Each row has a class, written as a number after it; each block has new classes, again numbered from 0 up.
[   4   -2   40   -1   -4  -10   25   39  -32   23  -14   10   60   61
   -8  -25   48  -33   37  -54  -42   18  -12   13  -21  -11   10  -42
   33 -114    0   47]  2
[ -35   -2  -26   -9   -7   26    7    5    1    3    4  -26 -108  102
  -12    4   29  -79    1   13   20    4  -29   23   -6   43   14  -11
  -61  -22  -22  -13]  8
[-20  22  -1  -5 -31 -24 -15 -34  31  -5 -17 -93 -18  20  17 -26  -8 -45
  -9   7  12  -3 -18 -48  -2 -33 -24  -5 -49   3 -50 -17]  1
[-38 -14  19   2 -49 -30  15   1 -90  47  10  39  15 -40 -27  18   0 -49
  34 -71  23 -16  30  -6 -34   9  21 -36   5 -48  19  22]  7
[-38  -6 -32  -9 -29 -18 -24 -21  14  52  17 -35 -80   0 -33 -41 -38   5
 -57  11 -15  32  21 -11  40  -7 -12  -8 -16   1 -21 -43]  0
[ -7 -11  -7  28  23  -1  -1 -19   6 -11   2 -55  42  65  23 -51 -36 -26
  -1  -8 -27  14  51  -3 -16 -22  47  33   4  11  31  46]  4
[ -9 -18 -11  26  18 -12  -3   4  42  33  37 -40  -2 -22  24 -44 -57 -41
  44 -10 -43  25  26  -9  39 -25  21 -25 -25 -17  18 -27]  2
[-21 -42 -17 -11 -46  -9  54   5 -64  32  22  10  42 -47 -58  14 -11  25
  -5 -16 -13 -27  27  32 -13 -20   1  -2  11  -6  19   2]  7
[ 14 -33  26 -38 -19 -46  12  38 -58  48 -32  39  14 -21 -37 -16  -2 -93
  40 -30  31 -12 -19  -5 -25  -5 -33 -33 -12 -65  46  26]  6
[-19  36  15  27 -44 -11 -18  57  18  21   2 -14   4  27  25   7  36  -9
  18 -35  -5   4 -13  11   6 -14   0 -18 -17 -49 -72 -24]  7
[-43  28   0   4 -21   1 -27  32  -4  19  31  21 -30  -9 -26  -4  -1  -9
   7 -20 -15  39 -33   2  29  27  26 -12 -10  -4 -29  -7]  0
[-53 -10 -28  11 -27  -6   7  -2 -10  -5  13  16 -21 -14  -6 -14  99  -7
  -2  -2 -22  10 -23  11   9 -17 -60 -30  16  -6 -69 -17]  7
[ 23 -12  11 -17 -18 -68  24  21 -60  33 -35  44  24 -88  -2   5 -35  -4
  23 -38  44 -52  27 -16  39  24  27 -45  -6 -85 -23   8]  1
[-33   6 -38   3  10  -3 -24  -3  -2  -3   6 -28 -31   5  13 -12   9  13
   8 -14  -2  -6  10   8  10 -38   0 -33  41 -21 -23 -13]  4
[-28 -15 -23  47  40  -6  -7   6  -2 -12 -44   6 -16  47  30 -35   5  -9
 -20  22  -7 -11 -30  22   7  19   6  -9   2 -35  11  -7]  7
[-14  39  -1  -7 -33  19  -8  21  25  -1  46 -12 -66  92 -21  19  26  22
  -8  -7 -16  37 -14  22 -33 -42   7  31  20  -5 -39  -8]  8
[ -8  -2 -23  18  -2 -21 -34  14 -10 -43   5 -20  10  14  18 -19 -62   5
   9   3  55 -26  11 -13  62  14  74   3 -14  18  -6   4]  0
[-37  14  18 -18   3   1  -1  18   1 -13 -20 -34 -53  18 -47  -8 -16 -73
 -13   8  20  10 -37   7  20  21 -12 -37 -48 -10 -37  17]  1
[-46  12 -46  19  24  28 -34  13  41 -12 -12 -14 -36  10  -5 -45   4 -80
  20  10 -12  62 -72  -8  -9  38 -12   0 -54 -22 -11 -13]  4
[-34 -17  -5  37 -51 -19  10  -7  14  63 -10 -58 -67  36 -24 -18 -26  12
 -12 -21  -5  36 -11 -12   7 -18  38 -29 -21 -71 -52 -10]  5
[ 11 -53  -5 -27 -20   6  28  10 -38  53 -20  23 -36 -51 -12  17 -14  18
  27 -38  25 -20  31   2 -14  25  11 -37   1 -66  -2   5]  4
[ 26 -35   5 -17 -22 -65  11  17 -56  90 -35  48 -25 -63 -12 -41 -78 -12
   2 -33  16 -16  23 -29  12  41  -2 -12 -17 -69  56 -10]  0
[ 12 -41  55   0  10 -17  49  16 -51  69 -53 -18  -6  36 -61 -46 -33 -89
   5 -38  40 -22  21  35   2  27 -17 -38 -12 -52  91  44]  5
[ 22 -24  13  32   1 -24  16   0   7  -8 -11 -28 -89   9  -8 -20 -21 -28
  -2  -3  44  35 -19   9 -13  59  -8  28 -24 -27   7   7]  8
[ 10   3  17   0  28 -45  32  25 -31  20  12  58  -3 -37 -43 -48  37 -56
  59 -39   9 -14 -31  14  10   3 -22 -26  27 -55  30  -1]  2
[  8 -40  21 -35 -12 -27  32  -2 -55  46 -10 -15  11  14   2 -22  55 -17
  10 -45 -19 -23  38  73 -18 -29 -26 -50  56 -75  46  20]  8
[-39  -2  -4  13   0  33 -25  16 -15 -10   6 -28 -35  77  42  11 -14   5
   7 -13 -27  23   6 -17  19  31  41 -34  12  -5  -8  24]  0
[ -1 -47   8 -25  -4 -16  32  -2 -33  58  -6 -14 -13 -65 -47 -30  51 -39
  19 -38   3  19  -8  21  -4  -3 -94 -45  42 -60  29  -8]  6
[ 26 -47  16  -4 -28 -36  30  12 -11  53 -30  -3  14  10 -12 -42  -6   7
  21 -36  26 -34  28  19  12 -36  26 -33   3 -67   7  13]  5
[-28 -14  -6  28  -8  30  22  13   9  49  16 -57 -39  18  16 -27 -16  53
  14 -21 -45  18 -14  -2  38   5   3 -10  17 -26 -22 -10]  0
[-26 -14   3   9  31  41  -3 -22  50  36   1 -35 -35  52 -32 -45   1  17
 -21 -23  -3  16  21  36  13 -18  14 -20   6 -17  14 -14]  5
[-28  14  26  -5  14 -11 -72  -1  58 -42   7  15  40 -37  23 -65   4 -36
  19 -46   6  35  24  -3   8  -8  19 -22 -31 -34 -30   5]  3
[-20  12   3  14  -9 -30   0  21  10  12   4  28 -34 -40  -4 -54 -11 -11
  41 -23 -17  18 -47 -11  -5 -20 -15  -2   2 -57 -11 -16]  3
[-52  53 -25  17  -4  44 -30  35  23  25  34 -14 -21  40  13 -10 -33 -51
  30 -34  -9  27  20   4  43   9  40 -30 -23 -63 -17 -47]  3
[ 29 -44  33 -14 -46 -40  93   0 -64  74 -32  11   0 -25 -21   9 -42  37
  20 -19 -23 -43 -11 -20 -37   3  44   8 -16 -68  -2  38]  1
[ 21  16  -1   6  39  11   2  36  59   5  13 -46 -36  -2  21   2   6  55
  29 -31  -1 -29  -5  18  35   9  -8 -37   7 -48 -36 -68]  2
[-29  -1  -9  25  -2 -23  12  -7  20  21  15  -4 -79  -2  -5 -44 -27 -28
   7   7 -13   1 -12   7  14  12  46   4 -45 -22 -16 -32]  3
[ 16 -50  -2 -33 -19 -25  33  19 -38  37 -15  19  20 -53 -36   4  -1  19
  -8  -8 -45   6   2  53 -44  13  20 -15   8 -38  36  16]  4
[   4  -45  -24  -12  -19  -16   22  -36   36   47    0  -42 -100  -24
  -30  -39  -83    6   -7    3   10    5    1    4  -15    8   87    5
  -59  -46  -12  -42]  1
[-23 -45   1 -44   3  -9  15  -9 -62  38  -1  65  23 -81 -58 -44 -10 -37
  22 -27  -4  -5 -25   9 -13  34 -12 -18 -10  -5  83  20]  0
[ 29 -30  10 -63  15 -20 -21  30   0  -6 -28  44   3 -65 -23  23 -32 -10
  20 -20  33 -34 -14   1 -25  35  -5 -58 -42 -52  36 -28]  2
[ -2  20  18 -10  37  28 -12  11  42  -6   5 -16 -23  13  17 -14  -1 -13
  14  -3 -23   8 -13  27   6  -7   7 -18   9  12  12 -11]  1
[-10 -45   5 -37 -37   4   7  23 -42   2 -17 -22  48 -12 -61  -3 -17 -58
  19 -34  52  20   3 -27  -6  -8 -48 -26 -14 -63  -1  45]  6
[ 19 -39  -4 -11   4 -14  12  34 -36 -22 -21   6  64  -8 -35  -4 -50 -65
   9  -1  -7  36  -6   6  -9  50  10 -29 -21 -63  66  29]  2
[-13   0 -32   5   0 -19 -40  18  14 -16  10   1 -54  25  -4  -9 -59 -78
   2  28  24  19  12  13   6  10  76   1 -46  24  13  -4]  4
[  0  61 -16  48   7   3 -35  13  48  25  30 -20   3 -21  17  13   9 -19
  30  17   5  29 -53  16  39 -12  16  -8  13  -9  14 -87]  2
[-28  28  39  14 -12 -35  -9 -18   3  26  -8 -58 -36 -30  -9  -9 -31 -43
  22 -53  65 -33   3 -12  25  21  69 -32 -57 -42 -62  -7]  1
[-52   9 -53  33   0  -5   8   1   0  57 -14  -8 -73  37  -3 -19 -51  15
   0 -15 -30   6 -27 -41  -8  21  59   8 -51 -88 -59 -17]  4
[ -9 -26  35 -38 -55 -30  -2  23 -29  32   1 -26  17  -4 -69   9 -43  -2
  16 -47  41 -10  -3  -2 -40 -60  33 -13  -8 -61 -14  30]  6
[ 13 -55  13 -30  25 -23  45   5 -20   9 -24  15  19  49 -44 -81  11 -65
  28 -11  -7 -27 -11  21 -18 -21  -1 -20 -11 -65  49  37]  2
[-57 -31 -60  -3  45 -12  23 -32  -2   5 -16 -55 -40   7 -28 -28  21   8
 -19   9 -29 -28 -66  10  -6  30  -3 -21 -38 -45 -21 -36]  6
[ -1  -3  60  -4  17  13  28  23 -25  66 -49 -16  34  42 -32 -13  -7 -14
  20 -49  20 -47 -18  37 -15 -11  -5 -36   6 -54  69  24]  5
[ -2  -2  28 -36  -4   2  -5   8 -36  27  11  83  12 -78 -80  23  -6 -24
  43 -38  77 -35 -19  25 -14 -10   6 -29   9  26  78  -6]  5
[-14 -19   1 -23  -9  26  19  47  -1  53 -15 -31 -35 -42 -21  16 -40 -10
  32 -47  -7  -4  -8   2 -12  42 -20 -40 -52 -60 -17  -9]  4
[  0 -34   8  34  36 -15 -13   7  38   9 -17 -25 -55 -20  -5 -62 -66  -3
  24 -31  45  20   8 -24  50  -1  -1 -37  -2 -92 -24  -5]  2
[-16   4 -57 -23   7   9   1  47 -29  27 -20  -1   2  47  25 -18   4 -69
  49 -12 -16 -31 -10  11   6 -14  -8 -48  -2 -61  29 -15]  4
[ 13 -87  28 -27 -25  -3  52   1  -1  54 -43  -1  30 -40  12 -15  33 -26
  41  22 -48 -13 -49  -7 -17  -8 -40 -49 -57 -46   7  15]  2
[ 19 -16   5 -34   5 -59   8   6 -33  20 -17  37 -20  24 -23 -15 -10  50
 -21 -38  24 -57  27  53 -25 -15  55  -3  18 -85   5   5]  8
[-32  20 -13   0   0  19  17  -9   2 -35  27 -55  17  25 -14   2 -12  23
   3  -4  19 -58  19  15  26 -12  39   7 -22  19 -24 -21]  3
[ 23 -46  30 -17   8   4   9  11 -44 -30 -11  41  39 -30 -18  25 -15 -40
  48 -15  32   3  -8  -4 -24  34  18 -36   9 -22  67  42]  2
[-31  -8  11  17  25  48  32 -16  34  81  -7 -36 -45  31 -20 -17  38 -14
  17   3  -1 -14 -65  16   1   4  -2  11 -40 -29  -9 -37]  6
[-25  31 -25  35  14   2 -52 -16  35 -11  -8  -7  -9  38  10 -25 -15 -13
   3 -20  34  26  -8 -36  15  -6  16  -8  -1 -18  -3 -20]  5
[-17  -5   1   5  14   1 -25  27  40   1   1 -64 -43  22   3 -14 -34 -44
  32 -18  17  14 -36 -12  -4   2   4 -13 -44 -22 -11 -17]  6

A new block, with new classes numbered from 0.
[  2   5 -29  14   9   9 -15  -1 -48  12   2 -30  27  26  11 -21 -22   5
  15 -45 -17  38   1   3 -26   6  19   0  24 -17 -29 -18]  7
[-13  29   3  14   4  29  31 -37  41   0  -3 -30   6  -9 -33  -1   9   3
 -19 -32   0   3 -12  55 -12  13   3 -25  20  51  -6  47]  5
[-11  -9 -10  25 -11  -4 -11  -5  40 -16   8   6 -10  23 -25  22   3 -11
 -24 -48   1 -30   7  24  16  29  46  -4   0 -12 -14  10]  2
[ -5 -14  -4  -3 -33 -44 -17  -4  16 -26   9  28 -28   5 -28  27  -1   2
  -2 -70  -3 -11  10  15   6   7  18 -15  10  -9 -10  22]  5
[ 33  18 -24  27  35  46 -45 -10 -35   8 -11 -32  34   7  28   3 -27 -11
 -14 -26  28 -37 -10  30 -14  24   0 -12  38 -44  -4  -5]  0
[-31 -35  -5  20 -31 -47  -1   5  -5 -24   5  32  -9   8 -31  12  -7   4
 -20   0 -31  12   6  10  23 -26  44  -5   0  18 -20  12]  4
[-25 -31 -10  16   4 -19   4  29 -17 -10  11  17 -18  -1 -33 -18 -25   2
   0  82 -14   8 -11  -9  49 -11  46 -18 -14 -25  13 -27]  2
[-16 -37   3   4 -33 -51  -2   0  -1  -4  28  29  -6   8 -46  26  -8  10
  -6   9 -17 -11   9   3  30 -30  22 -27   9 -16  -9  24]  0
[ -6 -27  -8  35  -5   4   8  22 -31 -12  12  22  -8  -6 -14 -27 -17   1
   7  87   7  -2  -2  -8  33 -29  36 -17  -1   7   3 -13]  0
[-50  -6 -19 -25 -10   0  27 -35  26 -16  -3 -13  -7  -1 -44 -16   3  14
 -10  34 -54  14 -27  32   4   0   9 -13  15   9  14  49]  6
[ 23   8  -6   6  -3  -8 -25   5 -47  -4   0 -23  23   3  29  -1 -45  12
  -8 -21  22  58 -19  19 -28  20   3 -15  14 -27 -16  -9]  5
[ 22 -13  23  13  17  23  13 -21 -11   5  14  20   2   6   5  15  -4   1
 -12   2  45 -58 -30   4  -2   7 -29   6  13 -52   5  30]  0
[-32   5 -10  17   8  41  39 -32  52  14  14 -15   7  -4 -17  -5  -4   6
 -23  -9 -15   0  -2  29   3   8  22 -24   5  36  -5  21]  9
[ 12   5  -6  45  -4  24 -28 -16  21 -18   4  -4  12   1  -2  34   2 -13
  -4 -60  38 -62   9  46  -7  19  27 -12  28  17 -12  30]  0
[ -1 -16 -23 -15  12   1 -14   0 -44  10   3 -18  26  20  30  -6 -44  14
 -25  -5 -10  58 -21   1  -2  11  27   9   6 -48 -38 -28]  9
[-29  21 -11   9  19  44  22 -35  35   4 -11 -31  13 -29 -22  -7  -7   8
 -20   3 -15  18 -11  48   2  29   0 -23  20  34  22  23]  1
[-23 -24 -30   4 -15 -28 -21  13  33 -18   2  21 -27   5 -32  17  -9 -12
 -16 -37 -28   6  18   0  30  11  61 -25  -2 -13  14   3]  2
[-65 -24  23  30 -47  21 -19  33  30   0  14  29  -7 -39 -27   0 -33  16
  60 -68 -40  22  23   8 -32   6 -26 -21  -6  30  53 -17]  8
[ 28  -6   6  15   9  -4   2 -21 -15 -15   2  16   5   9  34  18   5  -4
 -26 -12  36 -54 -45   8 -16  22 -28  14  11 -42   0  29]  4
[-38   8 -20   5  12  52  38 -38  51  11  -8 -24   8 -14 -29 -14  -2   8
 -14 -21 -14  20 -10  47   5  25  22  -3  12  43 -20  29]  9
[-15 -11 -22  42   1 -11  -8  15 -15 -12   0  11  14  -8  -6 -28  -2  -7
  -7  67   4 -20 -14  20  31  -7  30 -27   4   8   9  -9]  4
[-65 -21  28  21 -38  12 -14  42   3  -6   6  22 -16 -26  -8 -13 -32  27
  49  37 -47  33  17 -17 -28 -23 -28 -36  -4  22  41 -39]  6
[  6   0 -16   4  23  12 -32  -2 -25  21   2 -22  33   6  30   2 -43   2
 -10 -15  20  21 -10  11  -4  23  10 -13  12 -57 -18 -26]  9
[  0   8   9  48  15   2   8   0 -17 -13  -7   5 -14 -12 -17 -22 -27  -6
 -19  68  11  -7 -16  11  38  -1  39 -26  11 -18   6 -20]  1
[ 16 -15  13  -2  22  -1  22 -14 -32   7  24  19   7  35   9  -2   6  -2
 -13  -4  34 -20 -22 -23  -7   7 -28  17   5 -60  -7  16]  7
[-94 -46  23  34 -28  17   2  50   3   5  12  42  -3 -39 -25 -27 -40  30
  17  26 -59  75  30 -20   0 -18 -14 -37  -5  27  58 -53]  1
[  2 -25  14 -16   7  -8  32 -14  -6  12  15  42  -5  21  -5  -3  -4 -10
 -26   3   2 -28 -23 -29   6   5  -5   7 -10 -69   9  34]  3
[ 16  21 -29  35  13  33 -28  -5 -33   8   1 -33  35  19  28 -10 -35   0
   2 -31  29  11  -5  23 -27  25  -5   6  19 -26 -30 -35]  7
[  7   5 -14  24  26  44 -39   5 -13  14  -6 -36  34   8  24  14 -44  -2
  -7 -58  11   3 -16  32 -21  47  16  -1  18 -45  -7 -27]  2
[-45 -51  -9  15 -11 -44  23  22 -41 -25  11  40 -17  -1 -23 -29 -17  13
 -27 114 -34  26 -15 -20  44 -51  28  -7 -16  -4  11 -12]  4
[-49  -9  29  38 -39  35 -10  22  43   0   4  24 -13 -31   8  10 -24   6
  35 -23 -25   6   4 -10 -46  -1 -31 -30   6  26  44  -8]  6
[-87 -63  24   0 -48 -19  23  45   8   2  31  62 -27 -32 -30 -12 -42  44
  33  17 -61  85  30 -36  -1 -29 -15 -38 -18  22  36 -28]  9
[ 25   7 -22  13   4  39 -13  -3 -33   3  10 -32  39  23  12 -13 -32  -8
 -15  -4   1  26 -17  33 -12  48  23  17  -2  -5 -28  -5]  8
[-61 -28  23  15 -25   9  -8  42  19  22  19  40  -2 -51 -15  -3 -34  17
  57 -21 -32   7  29 -13 -30 -13 -26 -50  -6  18  73 -31]  3
[-63 -19  25  40 -41  33 -17  62  14   2   2  46   3 -39   4  -9 -34   6
  56 -23 -35  31  39 -22 -33 -17  -5 -34 -13  62  49 -47]  3
[ 17 -25  16   2  14 -29  32 -21 -35  -5  12  26  -3  11  -3  -6   7   4
 -35  25  10 -32 -48   1  -8   5 -18  13   9 -41   7  25]  4
[-65 -37  35  38 -46  17  -3  46  24  13  28  26  -1 -45 -25  -4 -34  21
  54 -23 -25  46  23   1 -30   7 -24 -29 -13  34  52 -17]  8
[-31  -7   3  -6  -9   9  45 -22  29   0   4  -4  -2 -17 -47 -13   1  18
 -15 -12  -6  49 -13  44  -1  16   4 -17  10  37   2  47]  5
[-56 -14 -18   0   3  28  37 -23  34   4  11  -8   7 -12 -28 -15 -14  17
 -17   6 -31  33  -7  30   9   6  22 -16   6  32   2  23]  9
[-23 -41 -18  13 -29 -57  -6  -4  -3 -19  17  34  -3  14 -26  17  -7   0
 -36 -15 -32  -9  -5  14  19 -16  39  -5   4  -7 -12   9]  4
[ -2  16 -14  48   5  12   2  20  -9 -11 -15   9  -6 -11 -15 -45 -21 -23
  -6  71   8  -7   7   7  25  -6  61 -32  -5  19   9 -27]  3
[-37  11 -21  15  32  54  26 -38  35   1 -10 -24   6 -18 -32 -19  -2   0
 -36  20 -21  -6  -8  44  19  23   9 -11  17  26  18  16]  1
[  8 -34  10  13  12 -16  26 -25 -26  -3  14  22  -6  10   3   1  -4   7
 -24  30  27 -39 -42   1  -3  13 -27  27   1 -59 -11  28]  4
[ 28  17  -9  17  -5 -27  -4  14 -25 -14  -6   2 -16 -10  -9 -30 -24  -1
   0  76  38  35  -3   5  27   0  20 -38  -7  -8  -6 -17]  5
[-11  -7  -8  16  -2 -20 -18  -5  39  -3   1   0  -6  12 -36  25   3 -17
 -30 -59  -9 -17  10  22  11  19  54 -19   8  -9   5   1]  2
[-50  -3  15  61 -20  42 -15  30  26   9  22  24  13 -21  17  -9 -13   4
  51 -37  14  -5  35 -15 -40 -10 -45 -32  -2  32  49 -35]  7
[ 16  10 -32  15  33  16 -36   5 -56   5   2 -29  29  28  28 -16 -17  -4
   2 -36   7 -12  -4   6 -14  14  12  -9  32 -48 -10 -28]  7
[-12 -13  -6   9 -10 -14  -1  -6  38 -14   6   3 -16   4 -38  29  -4  -4
 -11 -29   0  -3  10  25  21  26  48 -12  -3   8 -11  21]  2
[ -6 -18 -22  10  -8 -10  14  22 -22 -15   9  14 -27  -1 -38 -36 -22 -11
  -5  91 -29  31   0 -15  49 -13  55 -12 -20   9   3  -9]  8
[-21 -12  -6   1 -10 -33 -15   7   2  -8  -1  24 -10  12 -33   7   0 -15
  -1 -40 -37 -29  19   1  20 -16  61 -27   8 -10   4  10]  3
[-60 -35   8  20 -19  33  -7  50  25   8  19  28   1 -34  -1 -11 -24  22
  44 -28 -29  32  13  -5 -22  19  -9 -38  -7  17  73 -35]  2
[-48   3 -33   4  -3  28  19 -22  38   4  -6 -12  26 -17 -31 -20   3 -11
 -14 -33 -41   1 -11  46 -11   9  43 -13  15  53  26  24]  3
[-24 -26  14  34  -7  -4   4 -11  27 -11  19  24 -14  19 -16  27  -3  -8
 -32 -38  10 -35  11   5  10  10  34   4   5 -10 -33  13]  9
[-58 -15  35  42 -22  35 -17  48  38  11   9  15   1 -42   2   7 -30  23
  49 -42 -12  24  20   0 -37  13 -33 -45  -3  18  66 -38]  2
[ 27  21  -5   8  19  12 -42   5 -59 -12 -21 -40  12  17  32  -3 -39   1
  -6   8  -3   8 -27  22 -26  19  28  -9  31 -45 -20 -28]  6
[ 26   1  33  -8  10   6  18 -14 -30 -18   1  13 -30  34  21   4  -8   0
 -20  43   2 -24 -28 -34 -19   7 -29   7   1 -60  -5  23]  6
[ 12 -21  16   4  21  -2  22  -8 -18   9  27  27  -4  29  -1  -4  16   0
 -13 -13  36 -42 -15 -20  -4  17 -32   7  11 -62   5  13]  7
[ 26 -20  16 -15   3 -18  13 -21 -22  -2  30  24  -2  22  17  15  -4   2
 -14 -15  34 -27 -39 -15 -14  18 -37   9   0 -69  -2  38]  5
[   7  -54    4  -30   15  -32   24   -2  -17    5   25   40  -32   19
  -11   12  -17    3  -30   43    6   -2  -29  -53   22   22  -23   17
  -19 -107   12   21]  2
[ 32   8  14   3  10  11   4 -38  -4 -11   7   2  -5  27  40  12  -1 -18
 -21  11  32 -55 -46 -14 -38  28 -30  15   5 -66   6  40]  6
[ -6  -7 -20 -13  11   2 -33  24 -55   7 -12  -7  24  12  17 -10 -39   4
   0 -24 -37  16 -11  -2  -2  -1  34  -7  16 -46  -9 -33]  3
[-71 -33  32  38 -48  28  -6  44   4   2  19  42  -1 -35 -17  -1 -39  37
  62   7 -42  20  25 -15 -20 -45 -51 -33  -3  35  37 -30]  0
[ 15  40 -20  49  15  17 -11   5 -17 -15 -13 -19   5 -14  -5 -34 -11 -14
  30  30  42   4  10  25   2   5  28 -35  15  40   7 -20]  7
[ -8  -8  -9  27   8  -3  12  25  -9  -8   5   2 -19  -4 -27 -31 -28  -1
  -5  99   0  34   9  -7  39   1  47 -38 -18  -2  15 -22]  2
[ 14  63 -21  35  24  91 -12 -33  62  -3 -32 -51  21 -16  30  -7  13 -34
 -27 -30  26 -29 -12  56 -49  53   9 -23  28  59  28  18]  6
[-35 -15 -25  -7  -9  12  36 -36  34  10  15  -3  11 -13 -62 -13   9  12
 -13  15 -33   0  -9  44  12  -4   1 -19  17  36  13  48]  0
